Here is a tiny trained network, its code and every weight. The questions are about switching its units off for an input and a class, where a switched-off unit gives its printed mean instead of its output.

import numpy as np


def w(rows, s, z=0):
    codes = np.array(rows[::2]) - 128.0
    scale = np.full(codes.shape[1], s)
    scale[-1] = z or s
    return codes * scale


def f(y):
    return np.maximum(y, 0)


def log_softmax(a):
    a = a - a.max(-1, keepdims=True)
    return a - np.log(np.exp(a).sum(-1, keepdims=True))


def net(x, mask):
    res = np.array(x, float).reshape(1, 4) / 4 @ E
    y = f(res @ A[0][:, :-1].T + A[0][:, -1])
    res = res + np.where(mask, y, B[0][:, -1]) @ B[0][:, :-1]
    return log_softmax(res[-1] @ U[:, :-1].T + U[:, -1])


A, B = {}, {}
E = w([
[50,123,193,25,92,251,93,181,95,158,99],'x0',
[141,94,196,217,161,206,178,197,99,79,137],'x1',
[62,80,183,175,51,36,187,152,191,160,88],'x2',
[171,198,191,89,103,128,118,160,232,131,243],'x3',
],0.011)
A[0] = w([
[118,96,106,40,144,240,97,124,108,113,155,110],'neuron 1',
[208,132,78,221,229,3,122,33,160,95,160,110],'neuron 2',
[148,79,132,135,124,141,125,140,125,114,148,250],'neuron 3',
[91,23,192,139,35,60,202,151,161,210,112,124],'neuron 4',
[159,116,63,132,149,53,141,156,128,96,147,82],'neuron 5',
[66,129,150,59,110,182,77,187,127,167,81,102],'neuron 6',
[53,168,235,86,90,179,129,140,124,208,83,106],'neuron 7',
[114,133,157,112,138,163,137,126,224,117,239,101],'neuron 8',
[128,110,76,144,122,114,131,152,73,153,74,83],'neuron 9',
[188,196,74,62,185,167,63,40,74,98,160,141],'neuron 10',
[132,119,173,194,158,181,181,213,120,55,122,97],'neuron 11',
[142,89,192,179,186,185,168,174,139,32,120,119],'neuron 12',
[192,125,129,209,202,35,125,106,141,111,105,117],'neuron 13',
[149,213,162,91,129,120,164,173,164,108,195,108],'neuron 14',
[146,88,162,86,142,162,102,163,119,179,59,103],'neuron 15',
[115,112,99,162,141,131,144,86,42,139,21,118],'neuron 16',
[127,180,74,115,203,164,114,140,48,41,192,99],'neuron 17',
[154,170,219,110,128,142,108,113,227,100,208,113],'neuron 18',
[160,143,45,236,152,50,141,132,154,30,185,95],'neuron 19',
[121,128,14,56,112,72,126,111,128,237,111,125],'neuron 20',
[208,174,59,117,189,174,69,135,76,63,169,97],'neuron 21',
[83,155,43,16,69,72,34,67,214,200,88,108],'neuron 22',
[133,93,172,41,121,169,64,147,131,87,86,81],'neuron 23',
[50,90,210,173,19,7,156,155,185,210,76,124],'neuron 24',
[88,85,146,100,144,140,85,161,110,159,75,117],'neuron 25',
[67,30,41,131,166,149,143,86,61,106,5,116],'neuron 26',
[118,107,162,203,149,172,161,192,131,77,136,100],'neuron 27',
[109,144,134,171,142,126,92,81,50,121,37,102],'neuron 28',
[150,103,222,254,131,201,159,207,72,63,156,113],'neuron 29',
[58,106,192,63,132,163,85,194,93,206,129,117],'neuron 30',
[191,193,191,90,80,113,83,189,185,185,235,116],'neuron 31',
],0.0086,0.019)
B[0] = w([
[123,107,145,137,132,108,140,168,114,108,162,180],'neuron 1',
[115,111,135,75,127,127,158,139,108,86,174,245],'neuron 2',
[160,180,155,94,175,251,235,137,196,133,105,243],'neuron 3',
[150,96,131,170,171,141,109,162,100,164,149,227],'neuron 4',
[107,127,129,126,114,107,142,128,110,116,145,156],'neuron 5',
[100,119,130,108,138,92,174,128,104,87,163,182],'neuron 6',
[105,105,118,102,145,86,163,165,98,64,159,195],'neuron 7',
[82,104,85,174,113,141,86,85,149,106,109,182],'neuron 8',
[110,106,118,157,102,137,87,120,133,114,104,150],'neuron 9',
[175,98,150,176,158,118,132,190,97,177,117,215],'neuron 10',
[135,165,145,121,99,73,79,86,93,147,123,184],'neuron 11',
[162,150,159,101,92,100,99,88,123,161,101,190],'neuron 12',
[90,121,129,75,141,132,157,125,109,93,164,200],'neuron 13',
[92,105,105,155,109,175,93,78,143,116,108,180],'neuron 14',
[115,101,129,103,126,101,128,123,138,100,142,155],'neuron 15',
[101,120,76,162,94,171,115,88,178,132,112,191],'neuron 16',
[150,116,120,168,153,98,101,174,114,164,147,176],'neuron 17',
[98,102,69,146,128,155,92,92,174,108,116,202],'neuron 18',
[101,104,144,78,133,97,136,137,116,75,166,206],'neuron 19',
[148,184,153,81,118,115,88,95,111,154,77,196],'neuron 20',
[141,104,112,177,149,101,104,165,71,170,152,187],'neuron 21',
[174,191,184,78,80,79,82,103,104,147,82,217],'neuron 22',
[93,111,118,150,135,73,144,107,93,104,137,155],'neuron 23',
[167,100,132,195,167,133,113,188,81,176,147,252],'neuron 24',
[113,98,121,99,132,128,136,141,135,93,143,162],'neuron 25',
[88,115,52,133,96,181,83,93,202,123,113,216],'neuron 26',
[149,172,158,130,99,63,68,93,100,136,125,175],'neuron 27',
[81,114,94,148,110,156,81,107,152,124,126,168],'neuron 28',
[133,175,158,107,94,74,93,97,114,136,90,216],'neuron 29',
[129,109,122,73,133,113,180,131,97,83,143,193],'neuron 30',
[94,113,61,158,106,165,95,94,189,111,88,216],'neuron 31',
],0.012,0.02)
U = w([
[90,92,55,154,124,180,105,86,179,107,104,102],'0',
[103,91,123,78,137,123,169,134,106,58,183,105],'1',
[145,197,159,103,113,97,93,89,111,153,82,88],'2',
[144,70,118,204,153,137,119,188,94,180,150,91],'3',
[154,181,146,103,160,249,217,141,184,139,103,250],'4',
],0.015,0.016)

Each question gives the input, the list of numbers given to net, and the class t.
The units are the neurons (one row each of A and B). Each row of codes is followed by its name. A weight is (code - 128) times the scale printed after its matrix; where a second scale follows, it is the last column's (A, B and U).
mask holds one flag per neuron, in row order. A switched-off neuron (its flag False) gives its mean, the last column of its row in B, instead of its output. The means were averaged over made-up inputs and are rounded, as every weight is.
A unit's drop is (log p(t) with every unit on - log p(t) with that unit switched off) / (log p(t) with every unit on - log p(t) with every unit switched off).
The circuit of an input: a set's keep is (log p(t) with only the set's units on - log p(t) with every unit switched off) / (log p(t) with every unit on - log p(t) with every unit switched off). Starting from the 12 units with the biggest drops (on a tie, the unit counted first), units are removed one at a time, each time the one whose removal leaves the highest keep (on an exact tie, the one counted first), for as long as the keep stays at least 0.8.
circuit, biggest first: the units of the circuit, biggest drop first
unit that matters most: the unit with the biggest drop
top k neurons: the k neurons with the biggest drops, biggest first
drop of u: that unit's drop, to one decimal
input [0,5,-4,3], class 2: unit that matters most => neuron 24
input [5,-2,2,5], class 0: top 3 neurons => [neuron 31; neuron 2; neuron 18]
input [-7,-3,7,1], class 1: top 2 neurons => [neuron 2; neuron 19]
input [4,-8,8,-6], class 2: top 2 neurons => [neuron 22; neuron 20]
input [-7,7,-5,-6], class 1: top 3 neurons => [neuron 2; neuron 19; neuron 13]
input [-2,7,-2,-7], class 0: top 2 neurons => [neuron 26; neuron 16]
input [4,-5,-1,-1], class 2: top 3 neurons => [neuron 22; neuron 2; neuron 20]
input [-6,3,-3,-5], class 1: top 4 neurons => [neuron 2; neuron 19; neuron 31; neuron 13]
input [1,8,2,8], class 0: top 3 neurons => [neuron 18; neuron 31; neuron 8]
input [1,6,-8,3], class 3: top 4 neurons => [neuron 21; neuron 17; neuron 10; neuron 22]
input [-5,6,-8,2], class 3: top 3 neurons => [neuron 21; neuron 17; neuron 10]
input [-1,-1,7,-5], class 3: top 2 neurons => [neuron 24; neuron 4]
input [-8,-4,4,7], class 1: drop of neuron 13 => 1.3
input [4,8,-3,-7], class 2: circuit, biggest first => [neuron 29]
input [-4,-4,-4,2], class 1: drop of neuron 24 => 3.1
input [7,-5,-8,5], class 3: drop of neuron 2 => 0.2
